[154 141 101 135 124] -> <62>
[ 90 195 126 121  86] -> <175>
[142  96 126 135 151] -> <93>
[168  74 114 162 158] -> <56>
[114 127 141 113 127] -> <87>
[ 99 155 141 101 112] -> <183>
[141 101 111  80 100] -> <83>
[152  85 113 159 144] -> <10>
[168  94 118 138 152] -> <199>
[ 79 174 141  97 104] -> <116>
which: [155 141 101]	<183>
which: [114 127 141]	<87>
which: [ 99 155 141]	<183>
which: [141 101 111  80 100]	<83>
which: [141 101 112]	<183>
which: [141  97 104]	<116>
which: [126 135]	<93>

[197 169 147  63 123 106 122 158 159  88]  <150>
[ 94  94 114 165 152 126 129 111 165 153]  <86>
[133 133 151  65  94  94 114 165 149 113]  <73>
[170 103 152  89  73 136  99  94 179 124]  <80>
[172 189 161  51  90 108  89 157 146 113]  <122>
[199 186 151  65  94  94 114 165 154 126]  <72>
[148 137 143 133 131 139 112 125  90  92]  <82>
[148 137 143 133 131 139 112 119 144 159]  <69>
which: [ 94  94 114 165 154 126]	<72>
which: [148 137 143 133 131 139 112 119 144 159]	<69>
which: [199 186 151  65  94  94 114]	<72>

[138 132 124 119 134 109 156 150  92 146 152  90 116  88 130 127 154 156
 158 118 121 128 151 110  56 131 142 181 120 136 124 140 119 174  80  70
 134 156  73 127 125 102]  <104>
[135  82 111 144  99 192 147 158 133 169 134 156 121 140 115 139 133  87
  97 148 181 146 174 107 117 147 188 151 157 134 151 131 116 167 153 129
 144 152 156 108 106 118]  <138>
[137 136 123  81  92 144 103 163 125 137 154  79  97 113 142 196 126 203
 150  79  94 133 127 123 110 150 180 125 167 131 132 192 114 184 137  95
  92 141 164 160 100  85]  <64>
[138 144  77 154 110 146 149 146 154 127  88 152 116 150 130  90  92 166
 133 128 144 133 184 117 135 134 139 154 213 112 144 171 138 126 147 100
 108 127 169 113  96 136]  <60>
[120 141  80 127  95 152 126 132 140 170 126 122 113  92 158 142 102 118
 154 139 160 155 150 108 103  94 145 125 127 144 163 162 141 180 111  70
 127 177 110  86 103 127]  <114>
which: [127  95 152 126 132 140 170 126 122]	<114>
which: [150  92 146 152  90 116  88 130 127 154]	<104>

[126 210 107 123] = <97>
[126 217 111 130] = <34>
[217 113 107 123] = <123>
[104 217 111 135] = <41>
which: [126 210 107]	<97>
which: [104 217 111 135]	<41>
which: [126 210 107 123]	<97>
which: [210 107 123]	<97>

[152  63 140 132 116 119 171  74 190 120 123  72  99 139 130 167 117 104
 146 112 133 130 127 127  88  64 143 140 123 138 110 135 106 166 140 153
 147 126 124 224  96 130 184  93 131 186  81 115 108 104 180 107 123 149]  <46>
[109 112 162  94 120  57 122  79 117 136 122  76 144 130 138  46 163 111
 110 110 107 152  63 137  77 159 142 121 135 111 125  82 176 110 138 132
 154 140 139 107 122 149 106 192 189 153 152  91 117 153 144  85 138  44]  <79>
[ 89 180 220 134 100 146 170  79 148 134 130 112 112 131 194 164 103 124
  67 164  80 131 105 137 173 136 125 173 129 135 124 148 132 131 149 184
 169 174 106 170 130 112 105 165 170 140 131 142 123 100 132  81  79 149]  <142>
[140 154 122 117 148  49 166 152 134 146  71 165 104 140 143 135  76 173
  88 195 126 157 127 135  95 141 152  82 134 150  59 117 128 149 119 144
  90  92 182 123 127  94 131 164 157 142 140 173 106 167 122  59 115 134]  <168>
[117 155 159 111 137 131 124 187 171 143 140  82 144 101 156 222 148 139
 118 116 115 135 114 131 143 141  59 166 102 126 145 100 131  89 119 154
 184 157 121 162 104 132  46 112 115 194 127 134 170 108 166 150 126 117]  <55>
[169 124  88 133 152 175  98 138 104 213 141 167 133 106  75 105 164 112
 143  96  99 134 130 188 147 142 176  76 175  75 159 152 114 145  89  85
 139 101 154 140 120  91 119  50 139  76 146 131 124 152 131 151 163 114]  <135>
[129 139 120 117 149 101 115 119 130 110 128 155  73  97 187 122 103 195
  34 182  84 117 158 151  95 110 156  88 141 160  89 109 135 115 125 125
 124 139 211 116  80 122 104 156 115 191 101 111 113 141  86 140 113 108]  <141>
[114 198 137 128  89 122 166  96  83 123  96 130 163 165 154 168 144 120
 173 159 123  95 169 111 120 115 101 179 140 157  45 150  87 139 135 127
 113 148 150 135 120 128 156 165 165  95 121 191 117 109  98  52 173 116]  <48>
[125 158 133 173 118 128 104 163 145 132  70 132 165 126 109 182 106  90
 180 128 128 131 101  53 127  94  79 186  97 116 155 141  93  99 150 138
 120 172 132 203 123 144 103  94 180 145 102 137  72  61 139 102 169 127]  <43>
which: [152  63 137]	<79>
which: [149 119 144]	<168>

[151  69 111 131 107 127 130  87 119  91 133 105 131  90  99 117 134 143] : <155>
[153 162 135 146 137 158 129 145 133 139 147 117 116 128 120 137 106 119] : <8>
[ 78  96 138  89  84  82  56 101 112 113  67  91 184  71 127 124 165 130] : <149>
[105 120 112 176 103 104 120 122 132 147 108  92 163 114 158 119 121 114] : <162>
[120 144  85 152 100 129 115 105  92 147 113 102 107 123  82  76 123 138] : <92>
[127 126 160 134 125 137 112 127 105 120 114 176 125 151  69 113 146 147] : <120>
[179 139 144 139 151 119 147 155 148 150 137 170 116 162 155 152 134 133] : <165>
which: [151  69 113]	<120>
which: [105 120 114 176]	<120>
which: [120 122]	<162>

[ 90 103  91 103] = <12>
[169 200 163 145] = <25>
[130 137 131 136] = <134>
[ 89  91 103  91] = <88>
which: [103  91 103]	<12>
which: [200 163 145]	<25>
which: [ 89  91 103  91]	<88>
which: [130 137 131]	<134>

[115 111 130 129 120 121 132 133 128 120 197 175 142  90 128 155 108 144
 135 113  76  80  93  71  73 128] = <94>
[127 132 130 133 132 128 121 129 120 120 127 134 127 127 124 135 114 134
 131 110 123 126 132 147 133 139] = <49>
[123 121  98 147 129  99 125 134 131 128 156 146 133 114 126 138 119 134
 131 123 110 111 116 113 109 127] = <14>
which: [114 126 138 119 134 131 123 110 111]	<14>
which: [130 133 132 128 121 129 120 120]	<49>
which: [110 123 126]	<49>
which: [127 124 135 114]	<49>
which: [123 110]	<14>
which: [110 111]	<14>
which: [111 130 129 120 121 132 133 128 120]	<94>

[186 109  64 110 186 168 176 126]  <110>
[180  86  75 103 183 154 182 118]  <132>
[191  86  68 103 183 154 182 118]  <136>
[191  86  68 141 164 207 125 152]  <3>
which: [191  86  68 141 164 207 125 152]	<3>
which: [191  86  68 103 183 154 182 118]	<136>
which: [ 86  68 141 164 207 125 152]	<3>
which: [168 176 126]	<110>
which: [ 75 103 183 154]	<132>

[ 56  90 141  94 142 131  72] -> <74>
[ 90  56 141 124 128 113 187] -> <81>
[ 90  56 141  94 142 131 148] -> <42>
which: [ 90  56 141 124 128 113 187]	<81>
which: [131  72]	<74>
which: [ 90  56 141  94 142]	<42>
which: [ 56  90 141  94]	<74>

[190 155 136  79] = <17>
[136  89 155  79] = <117>
[155  89 136  79] = <15>
which: [136  89 155]	<117>
which: [155  89 136]	<15>
which: [155  89 136  79]	<15>
which: [190 155 136  79]	<17>

[221  73 131 105]  <179>
[ 64 137 207  85]  <90>
[ 98 112  90 226]  <24>
[126  32  85 162]  <154>
[215  63 131 106]  <4>
[143 199  66  71]  <51>
[107  55  75 190]  <47>
[170 199  72  79]  <121>
which: [ 90 226]	<24>
which: [72 79]	<121>

[143  54  81 106] -> <172>
[201  71 105 151] -> <78>
[95 91 97 69] -> <22>
[183 183 175 121] -> <21>
[154 178 153  79] -> <129>
[154 178 153  84] -> <99>
[ 61 162  76  53] -> <44>
[ 91  98  57 131] -> <20>
which: [154 178 153  79]	<129>
which: [91 97]	<22>
which: [154 178 153  84]	<99>

[110  92  90 101 123  73 144  91] : <214>
[148 105 116 145 109 129 165 124] : <158>
[102 147 138  87 172 105 112 138] : <166>
[111 109  62  94 189  66  85 138] : <9>
[210  45 110 223  91 118 172 145] : <102>
[163  94 174 168 170 135 107 147] : <156>
[162 100 128 170 100 126 155 157] : <164>
[104 162 102  75 171  73  74 114] : <137>
[110 223  91 119 136 176 114  83] : <195>
[144 110  93 147 155 120 177 145] : <146>
[144 110  93 147 155 120 102 128] : <91>
[149 139  80 161 126 148 104  91] : <32>
which: [170 100 126 155 157]	<164>
which: [144 110  93 147 155 120 177 145]	<146>
which: [110 223  91 118]	<102>

[184 116 122  90] -> <95>
[116 124 104 123] -> <193>
[151 142 123 155] -> <213>
[103 143  89  89] -> <177>
[140 143 120  48] -> <194>
[124 119 149 109] -> <63>
[101 138 154 177] -> <33>
[130 140 107  45] -> <61>
[135  92  96 131] -> <212>
[124 105 143  48] -> <68>
[166 139 138 167] -> <45>
[152 140 141  89] -> <202>
which: [149 109]	<63>
which: [140 141]	<202>
which: [105 143]	<68>
which: [143 120  48]	<194>

[120 147 152 109 154 120 131 107] -> <169>
[132 161 139 106 133 129 133 106] -> <107>
[159 119 142 155 116 129 174  61] -> <130>
[129 141 169 115 156 125 130 109] -> <178>
[ 49 187 188  74 152 128 124 111] -> <106>
[116 155 159 119 142 129 137  99] -> <119>
[ 49 187 188  74 160 161 170  98] -> <160>
[117 143 145 109 148 132 138 116] -> <127>
which: [ 74 152 128 124 111]	<106>
which: [116 155 159 119 142]	<119>
which: [161 139]	<107>
which: [120 131 107]	<169>

